Below is a small trained network, with its code and all its weights. Each question gives an input and a class and asks what happens when units are switched off, that is, made to give their printed mean instead of their output.

import numpy as np


def w(rows, s, z=0):
    codes = np.array(rows[::2]) - 128.0
    scale = np.full(codes.shape[1], s)
    scale[-1] = z or s
    return codes * scale


def norm(h):
    return h / np.sqrt((h * h).mean(-1, keepdims=True) + 1e-5)


def f(y):
    return np.maximum(y, 0)


def log_softmax(a):
    a = a - a.max(-1, keepdims=True)
    return a - np.log(np.exp(a).sum(-1, keepdims=True))


def net(x, mask):
    res = np.array(x, float).reshape(1, 3) / 4 @ E
    u = 0
    for l in range(3):
        y = f(norm(res) @ A[l][:, :-1].T + A[l][:, -1])
        res = res + np.where(mask[u : u + 5], y, B[l][:, -1]) @ B[l][:, :-1]
        u += 5
    return log_softmax(norm(res)[-1] @ U[:, :-1].T + U[:, -1])


A, B = {}, {}
E = w([
[152,244,112,186],'x0',
[221,115,167,137],'x1',
[145,145,4,103],'x2',
],0.0019)
A[0] = w([
[191,102,157,135,98],'0.n1',
[207,125,131,203,125],'0.n2',
[176,112,113,101,30],'0.n3',
[89,158,84,142,2],'0.n4',
[254,85,120,81,73],'0.n5',
],0.0034,0.0015)
B[0] = w([
[102,154,178,109,205],'0.n1',
[151,102,218,3,242],'0.n2',
[67,244,122,188,148],'0.n3',
[129,116,180,108,164],'0.n4',
[157,117,178,90,250],'0.n5',
],0.0042,0.0013)
A[1] = w([
[3,156,107,162,55],'1.n1',
[115,133,251,151,249],'1.n2',
[155,253,158,170,161],'1.n3',
[199,114,38,89,160],'1.n4',
[96,45,142,26,188],'1.n5',
],0.0054,0.0012)
B[1] = w([
[152,116,208,1,187],'1.n1',
[100,160,106,158,252],'1.n2',
[159,64,38,141,211],'1.n3',
[65,150,236,200,178],'1.n4',
[170,131,71,147,233],'1.n5',
],0.0063,0.0045)
A[2] = w([
[113,83,70,168,251],'2.n1',
[3,173,124,202,87],'2.n2',
[236,173,152,150,98],'2.n3',
[64,177,174,154,85],'2.n4',
[125,78,157,161,228],'2.n5',
],0.0045,0.0011)
B[2] = w([
[212,136,138,203,250],'2.n1',
[31,144,230,144,219],'2.n2',
[48,107,155,2,251],'2.n3',
[163,92,105,214,180],'2.n4',
[69,192,11,156,194],'2.n5',
],0.0043,0.0022)
U = w([
[92,148,155,9,228],'0',
[33,177,164,197,2],'1',
[166,136,54,153,113],'2',
],0.012,0.00066)

Each question gives the input, the list of numbers given to net, and the class t.
The units are the neurons (one row each of A and B). Each row of codes is followed by its name. A weight is (code - 128) times the scale printed after its matrix; where a second scale follows, it is the last column's (A, B and U).
mask holds one flag per neuron, layer by layer. A switched-off neuron (its flag False) gives its mean, the last column of its row in B, instead of its output. The means were averaged over made-up inputs and are rounded, as every weight is.
A unit's drop is (log p(t) with every unit on - log p(t) with that unit switched off) / (log p(t) with every unit on - log p(t) with every unit switched off).
The circuit of an input: a set's keep is (log p(t) with only the set's units on - log p(t) with every unit switched off) / (log p(t) with every unit on - log p(t) with every unit switched off). Starting from the 12 units with the biggest drops (on a tie, the unit counted first), units are removed one at a time, each time the one whose removal leaves the highest keep (on an exact tie, the one counted first), for as long as the keep stays at least 0.8.
circuit, biggest first: the units of the circuit, biggest drop first
k most important neurons: the k neurons with the biggest drops, biggest first
k most important neurons of layer l: the k neurons of layer l with the biggest drops, biggest first
drop when u is switched off: that unit's drop, to one decimal
input [1,4,-3], class 0: most important neuron : (0.n2)
input [3,-3,4], class 1: 3 most important neurons : (1.n4 0.n1 1.n5)
input [8,-6,0], class 2: 3 most important neurons : (1.n3 2.n3 2.n2)
input [7,-3,7], class 1: 4 most important neurons : (1.n4 1.n5 2.n2 0.n1)
input [6,3,7], class 1: 3 most important neurons : (1.n4 1.n1 1.n5)
input [-4,3,2], class 2: 2 most important neurons : (1.n1 1.n5)
input [-7,-3,-4], class 2: 2 most important neurons of layer 1 : (1.n5 1.n4)
input [-6,0,6], class 1: 2 most important neurons : (1.n4 1.n3)
input [-8,5,-5], class 2: 2 most important neurons of layer 1 : (1.n1 1.n5)
input [-7,4,7], class 1: 2 most important neurons of layer 0 : (0.n2 0.n3)
input [5,-5,-1], class 0: 2 most important neurons : (1.n1 1.n5)
input [3,6,-6], class 0: 4 most important neurons : (0.n2 2.n3 1.n4 1.n3)
input [3,-3,-3], class 0: 2 most important neurons of layer 0 : (0.n2 0.n5)
input [8,-6,-5], class 2: most important neuron : (1.n3)
input [0,5,6], class 1: 2 most important neurons : (1.n4 1.n1)
input [6,-6,5], class 0: 2 most important neurons of layer 1 : (1.n1 1.n5)
input [6,5,8], class 1: 3 most important neurons : (1.n4 1.n1 1.n5)
input [-7,-3,-3], class 2: 2 most important neurons of layer 1 : (1.n5 1.n4)
input [-8,6,-7], class 2: 2 most important neurons of layer 1 : (1.n1 1.n5)
input [3,4,8], class 1: circuit, biggest first : (1.n4)
input [3,5,-3], class 0: 2 most important neurons : (0.n2 2.n3)
input [-8,1,4], class 2: 2 most important neurons of layer 1 : (1.n5 1.n2)
input [-8,4,8], class 1: 2 most important neurons of layer 1 : (1.n4 1.n3)
input [-1,4,4], class 0: 2 most important neurons of layer 0 : (0.n5 0.n2)
input [2,-8,-3], class 0: drop when 1.n1 is switched off : 1.4
input [7,-3,-4], class 2: drop when 1.n3 is switched off : 1.5
